Below is a small trained network, with its code and all its weights. Each question gives an input and a target symbol and asks what happens when units are switched off, that is, made to give their printed mean instead of their output.

import numpy as np


def w(rows, s, z=0):
    codes = np.array(rows[::2]) - 128.0
    scale = np.full(codes.shape[1], s)
    scale[-1] = z or s
    return codes * scale


def norm(h):
    return h / np.sqrt((h * h).mean(-1, keepdims=True) + 1e-5)


def f(y):
    return np.maximum(y, 0)


def softmax(a):
    e = np.exp(a - a.max(-1, keepdims=True))
    return e / e.sum(-1, keepdims=True)


def log_softmax(a):
    a = a - a.max(-1, keepdims=True)
    return a - np.log(np.exp(a).sum(-1, keepdims=True))


def net(x, mask):
    ids = ['αβγδθλμξπστω'.index(c) for c in x.split()]
    T = len(ids)
    res = E[ids] + P[:T]
    u = 0
    for l in range(2):
        r = norm(res)
        for j in range(2):
            rows = slice(4 * j, 4 * j + 4)
            q, k, v = (r @ M[l][rows].T for M in (Q, K, V))
            z = softmax(np.where(np.tri(T) > 0, q @ k.T / 4**0.5, -1e9)) @ v
            o = O[l][rows]
            res = res + np.where(mask[u + j], z, o[:, -1]) @ o[:, :-1]
        u += 2
        y = f(norm(res) @ A[l][:, :-1].T + A[l][:, -1])
        res = res + np.where(mask[u : u + 12], y, B[l][:, -1]) @ B[l][:, :-1]
        u += 12
    return log_softmax(norm(res)[-1] @ U[:, :-1].T + U[:, -1])


Q, K, V, O, A, B = {}, {}, {}, {}, {}, {}
E = w([
[125,175,156],'α',
[144,107,163],'β',
[111,93,87],'γ',
[169,140,2],'δ',
[120,171,109],'θ',
[132,124,152],'λ',
[123,169,127],'μ',
[122,160,131],'ξ',
[56,70,62],'π',
[122,171,108],'σ',
[120,153,129],'τ',
[232,156,151],'ω',
],0.022)
P = w([
[81,191,254],'0',
[125,157,234],'1',
[138,135,221],'2',
[150,124,205],'3',
[164,115,193],'4',
[167,106,186],'5',
[172,99,178],'6',
[178,92,165],'7',
[191,91,146],'8',
[193,87,139],'9',
[195,83,130],'10',
[198,80,160],'11',
],0.0059)
Q[0] = w([
[177,140,48],'L0H0',
[168,162,211],'L0H0',
[66,39,54],'L0H0',
[1,48,177],'L0H0',
[46,92,76],'L0H1',
[171,10,147],'L0H1',
[136,53,23],'L0H1',
[135,166,132],'L0H1',
],0.0093)
K[0] = w([
[193,255,6],'L0H0',
[189,71,240],'L0H0',
[97,59,194],'L0H0',
[16,146,132],'L0H0',
[227,158,142],'L0H1',
[71,73,70],'L0H1',
[176,116,62],'L0H1',
[144,204,138],'L0H1',
],0.0085)
V[0] = w([
[169,123,159],'L0H0',
[111,96,83],'L0H0',
[29,167,33],'L0H0',
[89,110,122],'L0H0',
[88,121,41],'L0H1',
[138,101,211],'L0H1',
[189,60,1],'L0H1',
[32,73,107],'L0H1',
],0.0086)
O[0] = w([
[136,113,190,156],'L0H0',
[176,71,165,76],'L0H0',
[133,107,133,67],'L0H0',
[95,2,31,98],'L0H0',
[124,158,167,71],'L0H1',
[114,176,170,155],'L0H1',
[173,103,72,1],'L0H1',
[122,201,106,71],'L0H1',
],0.005,0.0072)
A[0] = w([
[173,219,68,255],'L0N0',
[81,217,71,169],'L0N1',
[177,125,168,89],'L0N2',
[50,127,84,100],'L0N3',
[158,98,146,245],'L0N4',
[115,212,66,73],'L0N5',
[43,77,131,39],'L0N6',
[108,53,76,154],'L0N7',
[105,135,76,95],'L0N8',
[213,112,102,35],'L0N9',
[141,56,247,118],'L0N10',
[54,190,103,93],'L0N11',
],0.011,0.0029)
B[0] = w([
[73,117,189,253],'L0N0',
[137,109,186,225],'L0N1',
[108,93,108,180],'L0N2',
[169,150,173,148],'L0N3',
[119,159,209,181],'L0N4',
[62,143,140,173],'L0N5',
[100,113,125,145],'L0N6',
[156,80,254,179],'L0N7',
[74,141,135,149],'L0N8',
[97,169,114,164],'L0N9',
[68,165,206,240],'L0N10',
[194,91,139,207],'L0N11',
],0.008,0.0054)
Q[1] = w([
[155,140,93],'L1H0',
[145,135,18],'L1H0',
[142,100,5],'L1H0',
[149,139,48],'L1H0',
[160,84,86],'L1H1',
[103,121,177],'L1H1',
[60,128,170],'L1H1',
[183,126,140],'L1H1',
],0.027)
K[1] = w([
[112,137,207],'L1H0',
[30,130,249],'L1H0',
[67,138,200],'L1H0',
[65,162,242],'L1H0',
[52,175,128],'L1H1',
[206,99,192],'L1H1',
[133,66,179],'L1H1',
[169,182,84],'L1H1',
],0.015)
V[1] = w([
[189,99,220],'L1H0',
[81,159,68],'L1H0',
[8,79,147],'L1H0',
[230,41,149],'L1H0',
[166,181,106],'L1H1',
[78,86,69],'L1H1',
[119,181,183],'L1H1',
[146,86,134],'L1H1',
],0.015)
O[1] = w([
[186,143,94,180],'L1H0',
[80,98,165,98],'L1H0',
[98,10,97,226],'L1H0',
[235,159,164,86],'L1H0',
[67,184,146,58],'L1H1',
[132,12,105,22],'L1H1',
[150,160,124,255],'L1H1',
[143,144,198,134],'L1H1',
],0.011,0.0079)
A[1] = w([
[72,158,154,143],'L1N0',
[249,63,147,136],'L1N1',
[77,65,91,240],'L1N2',
[136,186,74,142],'L1N3',
[128,42,187,192],'L1N4',
[148,123,2,109],'L1N5',
[6,253,30,103],'L1N6',
[120,55,84,1],'L1N7',
[121,127,193,140],'L1N8',
[89,50,219,159],'L1N9',
[213,155,105,175],'L1N10',
[164,105,190,138],'L1N11',
],0.013,0.008)
B[1] = w([
[140,73,75,223],'L1N0',
[86,59,62,225],'L1N1',
[76,198,180,241],'L1N2',
[97,59,156,186],'L1N3',
[168,149,148,249],'L1N4',
[72,62,223,153],'L1N5',
[165,74,84,237],'L1N6',
[213,117,132,141],'L1N7',
[92,115,102,213],'L1N8',
[135,123,255,254],'L1N9',
[38,139,137,228],'L1N10',
[171,151,84,196],'L1N11',
],0.0099,0.0068)
U = w([
[40,120,177,136],'α',
[84,138,200,113],'β',
[142,129,105,116],'γ',
[123,145,86,145],'δ',
[40,212,71,108],'θ',
[231,30,225,1],'λ',
[133,137,95,136],'μ',
[141,132,100,129],'ξ',
[139,118,137,70],'π',
[153,230,118,233],'σ',
[126,146,94,132],'τ',
[254,121,135,181],'ω',
],0.014,0.0069)

Each question gives the input, a string of symbols that net reads in full, and the target symbol t.
The units are the heads (4 rows each of Q, K, V and O) and the neurons (one row each of A and B). Each row of codes is followed by its name. A weight is (code - 128) times the scale printed after its matrix; where a second scale follows, it is the last column's (O, A, B and U).
mask holds one flag per unit, layer by layer, with each layer's heads first. A switched-off unit (its flag False) gives its mean, the last column of its rows in O or B, instead of its output. The means were averaged over made-up inputs and are rounded, as every weight is.
A unit's drop is (log p(t) with every unit on - log p(t) with that unit switched off) / (log p(t) with every unit on - log p(t) with every unit switched off).
The circuit of an input: a set's keep is (log p(t) with only the set's units on - log p(t) with every unit switched off) / (log p(t) with every unit on - log p(t) with every unit switched off). Starting from the 12 units with the biggest drops (on a tie, the unit counted first), units are removed one at a time, each time the one whose removal leaves the highest keep (on an exact tie, the one counted first), for as long as the keep stays at least 0.8.
units of the circuit, in order: the units of the circuit, biggest drop first
most important unit: the unit with the biggest drop
top k neurons: the k neurons with the biggest drops, biggest first
top k neurons in layer l: the k neurons of layer l with the biggest drops, biggest first
which heads matter: for each layer, one digit per head in row order, 1 if its drop is at least 0.15 and else 0, layers parted by /
input ξ δ δ ω β ω ξ β, target σ: top 2 neurons : (L0N10, L0N7)
input τ θ θ τ γ β, target ω: top neuron : (L0N7)
input λ γ β σ, target ω: units of the circuit, in order : (L0H0, L0N7, L1H0)
input α θ α π ω μ π δ ω, target β: top 2 neurons : (L0N10, L0N9)
input σ β γ θ π α, target λ: units of the circuit, in order : (L0N7, L1H0, L0H0)
input α γ γ λ τ σ σ λ, target ω: which heads matter : 11 / 10
input τ β λ δ, target α: top 2 neurons : (L1N5, L1N2)
input β ω θ μ β, target σ: which heads matter : 00 / 10
input σ λ ξ θ α π λ ξ ξ γ τ α, target ω: top 3 neurons : (L0N7, L0N10, L0N3)
input σ δ τ ω α λ α δ π μ σ, target λ: top 3 neurons in layer 0 : (L0N7, L0N0, L0N10)
input π ξ ξ, target λ: top 2 neurons : (L0N7, L0N3)
input π ω π β, target λ: top 2 neurons : (L0N10, L0N0)
input ω α π ξ θ μ, target λ: top 3 neurons : (L0N10, L0N7, L0N0)
input σ α α π α β τ ω γ, target ω: units of the circuit, in order : (L1H0)
input ω α β π δ, target α: which heads matter : 01 / 00
input α λ γ π λ ω τ ω σ μ ξ, target σ: which heads matter : 00 / 10
input δ π π π δ, target λ: units of the circuit, in order : (L1H1, L0N0)
input ω τ σ β λ ξ α π β α, target λ: top 2 neurons in layer 0 : (L0N10, L0N7)
input ω τ π τ, target λ: top 3 neurons in layer 0 : (L0N10, L0N7, L0N3)
input δ ω δ μ α τ ξ, target σ: most important unit : L0H0
input π α ω α μ θ τ, target σ: which heads matter : 01 / 10
input δ δ ξ π σ, target λ: top 2 neurons : (L0N7, L0N10)
input λ π α ω δ δ ω λ μ, target σ: which heads matter : 10 / 10
input μ λ α, target θ: top 2 neurons in layer 1 : (L1N9, L1N1)
input α μ τ λ γ ξ, target ω: units of the circuit, in order : (L0N7, L1H0)
input ω σ α β α π τ σ τ μ λ, target λ: top 2 neurons in layer 0 : (L0N10, L0N7)
input μ ω τ λ, target σ: units of the circuit, in order : (L1H0)
